Below is a small trained network, with its code and all its weights. Each question gives an input and a target symbol and asks what happens when units are switched off, that is, made to give their printed mean instead of their output.

import numpy as np


def w(rows, s, z=0):
    codes = np.array(rows[::2]) - 128.0
    scale = np.full(codes.shape[1], s)
    scale[-1] = z or s
    return codes * scale


def norm(h):
    return h / np.sqrt((h * h).mean(-1, keepdims=True) + 1e-5)


def f(y):
    return np.maximum(y, 0)


def softmax(a):
    e = np.exp(a - a.max(-1, keepdims=True))
    return e / e.sum(-1, keepdims=True)


def log_softmax(a):
    a = a - a.max(-1, keepdims=True)
    return a - np.log(np.exp(a).sum(-1, keepdims=True))


def net(x, mask):
    ids = ['εζθξσφω'.index(c) for c in x.split()]
    T = len(ids)
    res = E[ids] + P[:T]
    u = 0
    for l in range(2):
        r = norm(res)
        for j in range(2):
            rows = slice(3 * j, 3 * j + 3)
            q, k, v = (r @ M[l][rows].T for M in (Q, K, V))
            z = softmax(np.where(np.tri(T) > 0, q @ k.T / 3**0.5, -1e9)) @ v
            o = O[l][rows]
            res = res + np.where(mask[u + j], z, o[:, -1]) @ o[:, :-1]
        u += 2
        y = f(norm(res) @ A[l][:, :-1].T + A[l][:, -1])
        res = res + np.where(mask[u : u + 8], y, B[l][:, -1]) @ B[l][:, :-1]
        u += 8
    return log_softmax(norm(res)[-1] @ U[:, :-1].T + U[:, -1])


Q, K, V, O, A, B = {}, {}, {}, {}, {}, {}
E = w([
[108,74,130],'ε',
[2,247,196],'ζ',
[183,153,52],'θ',
[123,141,38],'ξ',
[96,136,44],'σ',
[174,163,74],'φ',
[170,136,64],'ω',
],0.0039)
P = w([
[124,125,152],'0',
[127,142,130],'1',
[129,94,134],'2',
[148,102,134],'3',
[160,248,102],'4',
[117,78,144],'5',
[154,105,133],'6',
[150,168,96],'7',
[122,85,144],'8',
[156,106,132],'9',
[128,182,49],'10',
[126,90,143],'11',
],0.012)
Q[0] = w([
[235,65,200],'L0H0',
[247,202,157],'L0H0',
[115,224,203],'L0H0',
[134,3,241],'L0H1',
[138,154,210],'L0H1',
[119,59,56],'L0H1',
],0.0051)
K[0] = w([
[103,214,176],'L0H0',
[102,201,49],'L0H0',
[103,125,68],'L0H0',
[136,123,1],'L0H1',
[141,54,94],'L0H1',
[175,167,149],'L0H1',
],0.008)
V[0] = w([
[101,58,168],'L0H0',
[150,88,245],'L0H0',
[174,11,129],'L0H0',
[104,255,122],'L0H1',
[156,94,170],'L0H1',
[92,68,114],'L0H1',
],0.004)
O[0] = w([
[68,149,34,17],'L0H0',
[219,92,40,1],'L0H0',
[118,229,20,220],'L0H0',
[251,166,25,125],'L0H1',
[80,43,175,117],'L0H1',
[14,216,157,54],'L0H1',
],0.0024,0.00066)
A[0] = w([
[143,81,209,211],'L0N0',
[175,189,133,59],'L0N1',
[133,194,74,123],'L0N2',
[90,49,152,25],'L0N3',
[97,120,33,97],'L0N4',
[148,254,118,9],'L0N5',
[135,139,90,59],'L0N6',
[140,122,206,162],'L0N7',
],0.0058,0.0015)
B[0] = w([
[126,122,41,239],'L0N0',
[97,103,94,196],'L0N1',
[164,223,95,239],'L0N2',
[219,251,63,202],'L0N3',
[252,108,162,228],'L0N4',
[153,212,61,249],'L0N5',
[242,28,200,160],'L0N6',
[179,71,79,166],'L0N7',
],0.0032,0.0021)
Q[1] = w([
[53,184,76],'L1H0',
[254,34,75],'L1H0',
[41,218,211],'L1H0',
[145,75,232],'L1H1',
[211,126,31],'L1H1',
[137,197,178],'L1H1',
],0.0068)
K[1] = w([
[139,129,245],'L1H0',
[131,166,10],'L1H0',
[95,102,243],'L1H0',
[2,152,124],'L1H1',
[143,118,200],'L1H1',
[118,103,84],'L1H1',
],0.0094)
V[1] = w([
[85,124,107],'L1H0',
[115,91,165],'L1H0',
[104,109,135],'L1H0',
[114,13,112],'L1H1',
[98,158,1],'L1H1',
[109,36,137],'L1H1',
],0.0067)
O[1] = w([
[108,176,2,99],'L1H0',
[183,71,106,31],'L1H0',
[126,81,54,73],'L1H0',
[216,26,22,143],'L1H1',
[144,251,16,251],'L1H1',
[167,24,52,95],'L1H1',
],0.0036,0.003)
A[1] = w([
[133,37,129,81],'L1N0',
[142,141,22,21],'L1N1',
[193,158,154,66],'L1N2',
[17,132,116,109],'L1N3',
[2,94,73,157],'L1N4',
[150,168,143,147],'L1N5',
[48,220,105,249],'L1N6',
[218,135,91,175],'L1N7',
],0.0052,0.0014)
B[1] = w([
[159,254,162,142],'L1N0',
[37,101,198,206],'L1N1',
[82,149,80,164],'L1N2',
[103,58,131,142],'L1N3',
[12,76,138,145],'L1N4',
[86,101,123,161],'L1N5',
[225,72,141,206],'L1N6',
[30,116,175,253],'L1N7',
],0.0036,0.0049)
U = w([
[130,217,157,187],'ε',
[81,137,171,49],'ζ',
[121,150,23,74],'θ',
[132,63,108,112],'ξ',
[136,134,255,65],'σ',
[162,72,167,115],'φ',
[200,144,121,253],'ω',
],0.015,0.0065)

Each question gives the input, a string of symbols that net reads in full, and the target symbol t.
The units are the heads (3 rows each of Q, K, V and O) and the neurons (one row each of A and B). Each row of codes is followed by its name. A weight is (code - 128) times the scale printed after its matrix; where a second scale follows, it is the last column's (O, A, B and U).
mask holds one flag per unit, layer by layer, with each layer's heads first. A switched-off unit (its flag False) gives its mean, the last column of its rows in O or B, instead of its output. The means were averaged over made-up inputs and are rounded, as every weight is.
A unit's drop is (log p(t) with every unit on - log p(t) with that unit switched off) / (log p(t) with every unit on - log p(t) with every unit switched off).
The circuit of an input: a set's keep is (log p(t) with only the set's units on - log p(t) with every unit switched off) / (log p(t) with every unit on - log p(t) with every unit switched off). Starting from the 12 units with the biggest drops (on a tie, the unit counted first), units are removed one at a time, each time the one whose removal leaves the highest keep (on an exact tie, the one counted first), for as long as the keep stays at least 0.8.
circuit, biggest first: the units of the circuit, biggest drop first
unit that matters most: the unit with the biggest drop
k most important neurons of layer l: the k neurons of layer l with the biggest drops, biggest first
which heads matter: for each layer, one digit per head in row order, 1 if its drop is at least 0.15 and else 0, layers parted by /
input θ ε ε φ, target φ: circuit, biggest first -> (L0N5, L0H1, L0N3)
input ζ ω ω, target σ: circuit, biggest first -> (L1H1)
input σ θ φ, target ε: which heads matter -> 00 / 01
input ξ θ ε θ ε θ ω, target ε: which heads matter -> 01 / 01
input ε σ ε, target θ: circuit, biggest first -> (L0H0, L1H1)
input ζ θ ξ, target σ: circuit, biggest first -> (L1H1, L0H0)
input ε σ ζ, target θ: circuit, biggest first -> (L0H0, L1H0, L1N7)
input ω ξ θ ξ ζ ω ω φ ζ, target ξ: which heads matter -> 00 / 10
input ξ φ ε, target ω: which heads matter -> 01 / 01
input θ φ φ ω θ ξ φ, target φ: which heads matter -> 11 / 00
input θ σ ω ξ, target φ: which heads matter -> 01 / 01
input ξ ω ω ω θ ω θ ζ θ, target ζ: which heads matter -> 01 / 00
input ξ ξ φ θ, target ε: which heads matter -> 01 / 01
input ω ζ ζ ζ σ ω ω φ ξ σ, target ξ: 4 most important neurons of layer 0 -> (L0N2, L0N5, L0N0, L0N7)
input ε ω σ φ, target θ: 3 most important neurons of layer 0 -> (L0N5, L0N2, L0N3)
input ξ φ φ ε σ ω φ, target ε: which heads matter -> 01 / 01
input ζ φ ε ε θ ω ω θ ξ ε, target σ: circuit, biggest first -> (L1H1, L1N0, L1N6)
input ω σ ξ ω ω ω φ θ ω ω, target ξ: unit that matters most -> L0N5
input ζ ζ σ ε, target σ: 2 most important neurons of layer 0 -> (L0N2, L0N1)
input θ φ ζ θ ε φ, target ζ: which heads matter -> 00 / 00
input ω ζ ξ ω, target ξ: 2 most important neurons of layer 1 -> (L1N6, L1N7)
input ζ φ σ, target σ: circuit, biggest first -> (L1H1, L0H0)
input σ ε ε θ ω ω ξ ω ε ω, target ζ: most important neuron of layer 1 -> (L1N7)
input σ ε θ ζ ω ξ ω ω ε ξ, target ζ: 3 most important neurons of layer 0 -> (L0N0, L0N5, L0N2)
input ξ φ ω ξ θ ε θ, target ε: circuit, biggest first -> (L1N6, L1H1, L1H0, L0N0)
input σ ε ω ξ θ σ σ σ ξ ω, target ζ: which heads matter -> 01 / 00
input σ ω σ, target ε: circuit, biggest first -> (L1H1)
input θ ζ ε φ ε ξ ω ω θ ζ, target φ: which heads matter -> 01 / 10
